In the rows, 128 means zero.
Each row of numbers stands for one node and depends on some of the facts below. Use the named rows to name the rest.

Some facts about the nodes:
begra	Ψ	a; bobren	Ψ	e; botar	Ψ	e
brapok	Ψ	a; braski	Ψ	d; brelik	Ψ	b
brestim	Ψ	e; bribul	Ψ	c; busko	Ψ	a
dapluzo	Ψ	a; defli	Ψ	b; deflir	Ψ	a
devolok	Ψ	b; didalin	Ψ	d; dralem	Ψ	e
dribros	Ψ	a; dritral	Ψ	a; drivi	Ψ	c
drutas	Ψ	b; druvuk	Ψ	b; dusegrak	Ψ	d
dusos	Ψ	a; fekas	Ψ	a; flatri	Ψ	b
flesti	Ψ	e; flomor	Ψ	c; flopil	Ψ	a
fluskan	Ψ	c; foske	Ψ	a; fuzi	Ψ	d
geber	Ψ	a; giklo	Ψ	b; gragran	Ψ	a
greki	Ψ	e; griku	Ψ	c; gritem	Ψ	c
gritum	Ψ	a; gubel	Ψ	a; gusukle	Ψ	c
kalel	Ψ	d; kaplek	Ψ	c; kekom	Ψ	a
kekon	Ψ	d; kibris	Ψ	c; kiflo	Ψ	d
kilal	Ψ	a; klogur	Ψ	a; klosun	Ψ	a
klukil	Ψ	b; kluklum	Ψ	d; kuvoplok	Ψ	d
lamuk	Ψ	a; lanuk	Ψ	e; lovogrel	Ψ	b
lusunon	Ψ	e; melin	Ψ	a; nedur	Ψ	a
nimura	Ψ	b; niska	Ψ	e; noplima	Ψ	d
nuvefom	Ψ	a; pabam	Ψ	b; pelon	Ψ	d
plarir	Ψ	c; plostur	Ψ	a; plusom	Ψ	e
reflel	Ψ	a; rerem	Ψ	a; rodrirel	Ψ	a
roskuflir	Ψ	e; runik	Ψ	b; saskin	Ψ	e
skabon	Ψ	e; skatal	Ψ	d; soram	Ψ	c
staklogel	Ψ	a; steka	Ψ	c; stobudril	Ψ	d
stoskaskos	Ψ	a; stovon	Ψ	e; stuku	Ψ	e
stukufle	Ψ	e; stururir	Ψ	a; tabrol	Ψ	a
timo	Ψ	b; trabu	Ψ	a; trepa	Ψ	a
tripli	Ψ	e; troskel	Ψ	b; trunu	Ψ	c
trusiper	Ψ	d; tutrol	Ψ	a; vaskel	Ψ	a
visten	Ψ	c; vora	Ψ	a; vumar	Ψ	a
zagredres	Ψ	b; zofle	Ψ	a; begra	Θ	melin
bobren	Θ	trabu; bobren	Θ	druvuk; brapok	Θ	runik
brapok	Θ	tabrol; brestim	Θ	trunu; dapluzo	Θ	timo
dapluzo	Θ	stukufle; dapluzo	Θ	botar; defli	Θ	steka
devolok	Θ	stoskaskos; devolok	Θ	stovon; devolok	Θ	tutrol
devolok	Θ	kalel; dribros	Θ	brelik; drutas	Θ	kaplek
drutas	Θ	stukufle; dusegrak	Θ	stukufle; dusegrak	Θ	vaskel
dusegrak	Θ	vora; dusos	Θ	klogur; foske	Θ	klukil
giklo	Θ	drivi; gragran	Θ	trusiper; gragran	Θ	flesti
greki	Θ	trunu; greki	Θ	vumar; greki	Θ	gritum
gritem	Θ	kaplek; gubel	Θ	lusunon; gubel	Θ	braski
gubel	Θ	drivi; gusukle	Θ	melin; gusukle	Θ	steka
kibris	Θ	plarir; kiflo	Θ	deflir; kiflo	Θ	lusunon
kiflo	Θ	druvuk; kiflo	Θ	lovogrel; kiflo	Θ	fluskan
kilal	Θ	visten; kilal	Θ	skabon; klosun	Θ	geber
kluklum	Θ	dralem; lanuk	Θ	dritral; nedur	Θ	rodrirel
nedur	Θ	griku; nedur	Θ	tripli; nimura	Θ	fekas
niska	Θ	pabam; nuvefom	Θ	noplima; nuvefom	Θ	busko
plostur	Θ	griku; plusom	Θ	fuzi; plusom	Θ	flatri
reflel	Θ	kaplek; reflel	Θ	flopil; rerem	Θ	deflir
rerem	Θ	didalin; roskuflir	Θ	rodrirel; skatal	Θ	vumar
soram	Θ	kuvoplok; staklogel	Θ	trunu; stobudril	Θ	kekom
stobudril	Θ	botar; stuku	Θ	dralem; stuku	Θ	fuzi
stuku	Θ	pelon; stururir	Θ	brelik; trepa	Θ	troskel
trepa	Θ	drivi; zofle	Θ	timo; zofle	Θ	bribul
zofle	Θ	gritum

Some nodes and their rows:
131 132 127 136 131 139 123 129 149 135 122 139 98 140 122 141 131 109
 118 112 100 126 129 128 134 144 128 139 124 149 110 130 134: dusos
142 140 150 169 128 102 123 106 135 120 138 140 113 119 126 139 117 119
 73 113 117 96 136 129 180 133 128 122 131 128 125 134 119: kekom
124 146 136 156 147 138 121 131 148 121 111 130 109 138 133 149 126 110
 122 86 100 132 130 127 119 137 130 125 118 136 109 138 138: nuvefom
133 136 128 137 135 140 120 130 148 134 123 138 99 137 122 145 128 111
 120 111 100 125 130 129 134 144 128 140 123 151 111 129 134: dribros
131 123 133 125 121 135 130 130 148 148 130 127 110 124 120 152 115 106
 120 101 111 110 127 130 139 148 125 132 132 144 117 124 111: stoskaskos
119 109 132 106 136 136 118 120 147 112 161 91 154 146 133 108 155 126
 165 147 150 133 115 143 148 123 139 129 131 104 124 146 127: flomor
105 101 142 110 110 134 123 109 135 112 157 88 147 133 156 97 136 133
 136 154 161 130 103 165 160 126 132 121 119 94 130 154 135: bribul
130 124 131 132 121 136 135 129 146 146 126 132 109 122 120 148 120 109
 118 103 109 114 125 128 140 147 127 135 127 146 118 128 115: tabrol
146 188 112 146 131 126 171 98 99 113 106 136 126 126 121 106 139 157
 150 121 159 126 134 93 130 132 141 62 131 123 142 132 84: flatri
135 108 116 120 129 134 121 131 173 153 132 122 83 134 111 167 118 123
 145 115 79 152 100 119 115 165 137 129 136 148 138 120 146: plostur
134 135 129 138 133 144 116 131 151 135 124 137 99 136 121 148 128 109
 123 112 102 124 131 127 133 146 131 137 129 150 111 128 133: begra
100 128 93 105 122 127 139 120 104 137 113 120 161 115 118 91 140 122
 148 149 172 144 150 108 129 92 136 117 129 142 168 129 87: fuzi
142 134 143 160 128 137 137 143 136 129 123 163 114 135 113 140 145 117
 137 126 87 136 118 135 127 130 126 159 108 142 90 121 153: gubel
111 113 113 107 125 127 108 130 102 132 125 119 154 129 124 121 132 127
 144 171 162 138 153 119 103 99 126 122 134 124 146 125 128: kekon
94 155 175 167 110 118 125 129 136 129 111 124 127 105 147 135 88 105 76
 84 141 127 116 154 147 149 104 114 124 128 120 147 141: gritum
131 134 129 134 132 144 120 127 148 135 122 137 100 136 122 145 128 109
 121 113 102 125 131 131 134 143 127 138 125 149 110 130 132: stururir
116 110 113 113 122 121 117 126 103 144 127 113 161 122 123 122 126 134
 145 162 157 134 148 117 111 104 127 116 135 119 156 122 118: kuvoplok
153 141 113 106 109 126 141 125 120 126 109 131 128 129 125 118 110 148
 137 139 161 119 124 99 111 140 116 114 138 120 132 112 119: klukil

Rows to name:
No name comes twice in this set of rows, the named rows included.
94 112 144 111 101 135 138 112 139 129 162 78 150 125 157 96 121 131 150
 155 168 128 104 178 158 129 121 119 123 102 125 154 126 -> trunu
127 124 125 142 129 119 118 138 93 126 127 149 160 136 113 115 154 140
 170 191 133 160 142 118 91 85 129 137 115 115 122 117 162 -> kiflo
128 122 162 139 160 114 98 102 131 73 164 103 160 145 127 113 173 133
 124 144 150 133 120 127 170 123 149 97 130 85 136 158 143 -> gritem

The same nodes again, as new rows of numbers:
Some rows with their names:
116 123 130 146 127 125 144 115 111 149 141 112 151 112 111 148 120 115
 74 121 117 117 144 147 136 152 130 132 123: giklo
103 116 127 149 121 129 140 117 119 150 132 115 161 130 101 142 122 121
 77 108 116 112 145 144 114 147 127 135 127: runik
98 130 126 166 117 123 118 99 129 120 140 123 172 113 107 162 115 103
 108 140 131 110 147 135 124 133 109 140 123: klosun
78 132 147 133 106 125 143 113 125 116 159 110 144 123 75 136 128 118 88
 121 105 106 147 126 119 112 120 140 129: trunu
94 123 130 169 114 127 120 102 131 124 134 118 172 113 100 157 120 103
 114 136 130 113 154 134 119 129 107 138 127: geber
103 124 136 170 116 126 124 104 126 128 135 111 163 100 101 160 122 98
 114 145 130 121 157 134 133 130 108 132 129: trabu
78 111 124 132 94 122 121 132 127 134 141 123 160 124 94 139 121 97 101
 148 118 109 152 161 124 140 135 146 127: kuvoplok
77 112 124 134 92 122 118 133 128 134 139 125 160 126 94 140 122 98 98
 148 117 108 150 160 120 140 135 146 129: noplima
113 114 136 150 123 130 148 119 113 155 133 103 149 110 100 142 126 114
 82 118 116 122 153 147 133 146 129 128 129: druvuk
83 116 124 127 97 120 139 121 122 126 142 130 156 123 100 149 115 90 95
 158 119 96 138 165 132 137 137 156 112: stobudril
88 133 110 155 118 127 129 80 132 116 145 109 174 109 108 164 127 101
 120 133 134 115 150 137 129 139 115 140 126: begra
100 113 133 151 121 131 171 108 117 147 129 115 155 127 94 142 124 112
 78 110 117 104 143 149 117 132 127 145 115: timo
98 120 138 124 105 134 139 109 122 114 123 103 146 133 80 144 125 116
 100 138 96 97 133 125 122 117 124 129 117: kaplek
83 126 112 159 113 132 131 83 134 121 137 101 175 110 99 159 134 101 127
 130 133 120 158 137 123 134 114 137 132: melin
61 121 148 122 132 128 113 124 123 141 146 111 160 132 130 155 123 107
 115 130 117 113 134 132 130 121 131 151 104: roskuflir
115 117 123 141 125 130 162 103 113 140 124 120 156 130 109 152 114 112
 76 124 116 95 129 150 126 145 131 142 105: drutas
102 130 129 163 117 124 145 89 125 115 133 128 167 113 107 167 112 96
 106 147 131 96 138 138 128 125 110 150 108: dapluzo
67 116 155 136 120 128 142 112 114 143 122 98 157 135 108 151 127 93 125
 137 110 91 129 139 109 115 128 143 109: stukufle

Which node is each row?
No name comes twice in this set of rows, the named rows included.
101 118 129 168 113 131 134 95 128 121 117 117 169 116 100 161 118 99
 117 145 128 104 145 135 122 125 109 139 116 -> flopil
87 136 134 172 118 119 137 96 130 120 156 129 168 107 101 160 118 100
 100 132 136 108 151 138 123 123 106 152 123 -> staklogel
83 127 139 175 113 124 142 100 132 124 148 122 167 108 92 153 123 99 106
 128 134 112 158 135 117 116 105 150 127 -> vumar
97 126 106 133 126 130 151 94 120 141 145 103 162 125 109 149 130 118 87
 106 121 114 143 151 127 157 135 138 123 -> defli
94 121 125 154 126 132 115 105 138 118 142 132 171 112 119 165 114 112
 106 138 136 124 150 129 144 123 111 152 107 -> nedur
92 119 127 156 123 132 116 106 138 119 138 129 172 111 114 162 116 111
 109 136 135 124 152 130 140 123 110 149 109 -> plostur
100 126 146 128 107 128 126 119 119 121 143 97 139 113 83 141 128 117 96
 138 99 117 146 124 134 124 122 121 134 -> drivi
100 116 125 151 125 131 143 117 106 142 138 109 161 127 98 136 108 121
 89 104 109 121 155 161 116 147 124 132 106 -> flatri
96 126 129 167 116 126 122 100 130 122 137 120 171 112 103 158 117 103
 112 138 132 112 150 135 123 131 108 139 123 -> lamuk
79 114 123 130 97 121 122 129 126 132 144 124 159 123 97 141 119 96 99
 150 119 107 149 163 128 141 135 149 124 -> kekon
74 123 161 139 123 122 122 124 109 152 142 89 149 113 115 151 130 93 121
 141 111 113 142 136 127 128 128 129 128 -> lusunon
84 126 139 175 113 125 146 97 131 124 143 122 167 109 91 155 123 97 108
 131 134 110 156 136 117 115 106 150 124 -> gritum
92 129 137 126 105 127 118 116 123 116 143 108 149 130 85 142 123 123 92
 130 99 107 139 122 119 127 122 128 130 -> visten

Now the same nodes, written a new way:
Some nodes and their rows:
119 137 107 194 135 153 120 118 126 191 135 95 139 114 142 123 135 112
 131 82 65 109 121 128 95 140 122 106 144: drutas
139 111 164 100 101 117 141 132 123 121 129 114 125 152 152 146 83 118
 121 121 157 111 150 98 182 120 135 143 143: melin
148 114 132 184 114 186 132 177 123 114 110 125 128 157 136 128 79 167
 132 140 142 135 104 84 191 137 123 110 111: flopil
141 117 118 116 109 110 138 130 144 43 116 170 132 144 122 138 127 128
 144 149 60 145 126 173 146 135 145 125 106: greki
130 111 139 197 159 112 141 121 108 94 130 72 155 101 142 152 120 143
 106 122 145 104 102 120 140 112 123 135 138: trunu
127 126 145 180 131 148 129 154 124 99 116 151 126 104 130 126 89 139
 120 147 137 148 123 113 168 136 126 120 113: gragran
122 135 131 170 153 130 132 115 110 144 154 84 137 134 136 173 115 129
 124 104 103 85 137 127 119 125 122 130 156: gritem
136 139 121 118 138 129 108 140 158 179 138 158 124 155 104 117 120 100
 115 138 111 132 106 128 89 123 123 109 106: kiflo
138 111 136 136 144 125 126 107 136 219 148 89 134 178 118 109 152 94
 115 90 125 103 104 100 90 122 123 125 137: druvuk
118 129 121 193 147 133 123 124 127 197 121 101 134 96 132 92 173 114
 117 106 119 116 104 106 99 128 122 116 125: klukil
124 123 141 117 119 127 112 145 117 100 125 135 114 139 119 137 128 103
 121 134 170 140 151 153 124 136 141 136 134: plostur
129 151 100 96 114 140 113 142 142 164 127 132 124 127 136 135 133 105
 128 116 82 112 145 157 93 127 127 107 128: dusegrak
137 117 119 169 151 150 119 162 125 71 98 158 136 72 128 121 113 162 121
 153 115 164 107 117 153 134 128 109 103: staklogel
121 129 120 113 177 116 122 84 113 152 147 97 131 116 112 144 170 152
 121 128 165 128 118 130 78 116 108 140 141: drivi
138 123 151 162 162 136 131 129 121 155 127 93 127 108 125 146 160 136
 118 133 140 82 101 76 127 122 118 136 107: steka
113 147 127 166 115 139 149 159 141 80 120 186 132 152 101 111 119 149
 160 148 109 144 108 155 178 128 136 127 106: stuku
119 145 119 156 114 135 148 155 139 67 119 179 132 132 104 114 117 150
 165 152 120 147 110 157 170 128 136 126 109: plusom
118 122 131 172 146 126 124 120 107 124 138 72 127 118 124 152 166 123
 116 125 189 107 125 142 105 123 125 142 140: griku

Rows to name:
No name comes twice in this set of rows, the named rows included.
130 115 110 193 133 141 132 125 123 171 120 74 148 127 149 112 142 118
 116 91 93 106 96 108 119 130 123 107 137 -> timo
135 123 116 147 105 108 146 125 139 32 113 162 136 126 124 122 125 147
 146 152 88 164 125 170 157 138 136 121 108 -> brestim
126 117 146 167 160 116 140 96 115 141 166 74 138 155 121 154 112 132
 109 116 161 115 110 122 120 107 112 137 153 -> fluskan
120 143 89 119 129 103 113 133 140 139 111 142 138 60 139 115 149 127
 114 131 95 146 126 166 91 128 124 114 123 -> skatal
117 158 84 125 119 137 113 138 141 139 119 139 134 85 129 119 137 128
 123 127 80 145 125 164 91 134 118 107 126 -> stobudril

Now the same nodes, written a new way:
Some nodes and their rows:
138 74 100 144 133 121 153 103 99 137 122 153 120 102 137: fuzi
106 138 136 119 160 128 142 155 142 137 120 110 142 123 138: vumar
112 156 122 148 140 135 134 157 154 134 120 105 145 120 124: reflel
104 139 123 112 164 126 146 142 131 125 135 112 152 125 140: deflir
145 125 134 93 118 60 114 93 138 110 117 116 87 93 123: plarir
104 139 113 108 161 143 176 121 142 146 110 109 124 142 133: tabrol
149 74 133 138 124 140 146 126 89 140 131 137 126 67 147: noplima
116 169 104 137 141 134 134 152 139 112 134 116 155 117 116: dribros
112 158 110 143 142 134 138 143 142 122 135 108 155 121 126: trepa
111 99 109 130 69 147 122 108 141 103 147 122 116 150 119: plusom
86 142 113 89 152 136 141 148 133 176 119 116 141 108 85: geber
197 152 134 135 102 107 125 97 160 117 128 119 119 128 150: gusukle
91 149 113 110 144 129 149 126 115 145 141 115 172 126 157: dritral
104 137 136 118 161 128 141 155 141 137 119 110 141 123 137: kekom
112 171 91 137 143 128 136 143 141 119 132 128 162 135 114: nedur
93 161 99 118 131 143 134 150 145 172 119 110 144 105 73: klosun
113 172 92 136 144 128 136 143 141 118 133 128 162 136 114: plostur
186 150 127 122 93 123 133 85 157 162 125 117 125 131 135: soram

Rows to name:
No name comes twice in this set of rows, the named rows included.
146 93 87 175 113 128 146 104 110 132 121 148 122 98 124 -> kluklum
148 100 126 111 88 171 114 144 137 67 166 118 107 117 81 -> niska
111 151 127 142 130 152 144 144 134 126 142 78 145 86 135 -> nuvefom
109 116 113 122 52 151 112 117 124 124 157 138 152 149 138 -> lanuk
105 153 106 107 165 120 144 142 128 121 132 133 158 139 126 -> rodrirel
124 118 105 119 73 143 106 132 138 100 148 157 138 163 108 -> roskuflir
104 133 140 112 152 144 151 141 122 129 142 82 142 91 148 -> busko
154 144 121 123 97 68 108 94 151 106 116 110 89 90 111 -> kibris
156 100 102 169 116 129 132 129 109 134 126 162 140 98 127 -> kiflo
129 162 117 157 142 144 155 142 152 103 121 103 141 135 149 -> begra

The same nodes again, as new rows of numbers:
Known rows:
144 159 124 62 139 137 135 125 170 113 89 114 126 112 142: plarir
131 149 61 69 110 146 129 151 142 101 43 87 117 146 124: brestim
93 173 98 88 128 136 118 105 146 131 82 106 110 144 99: dribros
86 154 150 67 133 125 132 117 138 135 96 109 99 141 106: pelon
95 173 97 91 126 136 117 103 144 128 80 105 112 144 100: gragran
121 161 69 48 126 154 132 162 140 110 43 99 117 124 120: flesti
133 146 109 72 127 134 128 104 165 106 88 117 126 111 149: nimura
178 151 85 53 135 147 122 164 137 76 62 114 128 114 156: plusom
88 149 104 61 130 134 137 117 149 135 82 123 94 139 120: flatri
147 162 113 72 130 136 120 111 162 100 83 108 130 113 137: gusukle
101 160 99 99 119 129 125 105 157 132 85 97 109 163 106: staklogel
93 164 131 109 105 142 112 99 123 130 76 87 103 125 110: kiflo
90 157 100 83 114 149 140 116 148 140 72 111 95 123 128: lovogrel
128 159 126 76 146 149 136 123 175 103 108 118 137 119 123: vora
84 167 107 79 137 151 130 117 153 126 90 112 116 138 90: flopil
122 160 68 49 124 154 131 161 141 108 44 98 116 124 119: skabon
90 171 107 78 133 137 129 115 156 140 85 110 109 143 103: busko
130 148 117 60 133 132 138 114 173 115 91 119 124 109 153: runik

Rows to name:
No name comes twice in this set of rows, the named rows included.
97 158 95 102 118 140 122 101 153 117 86 98 115 163 93 -> zofle
132 158 65 58 124 150 117 158 119 96 44 107 108 137 120 -> stuku
133 153 129 59 149 156 144 133 173 99 96 117 135 108 127 -> kaplek
166 161 74 50 128 146 118 151 156 81 50 97 145 96 149 -> roskuflir
87 162 107 82 134 145 133 117 158 130 91 108 114 147 93 -> kekom
165 161 82 39 133 147 132 160 166 93 56 102 144 93 155 -> tripli
133 148 59 76 108 146 125 147 142 95 44 81 119 150 121 -> greki

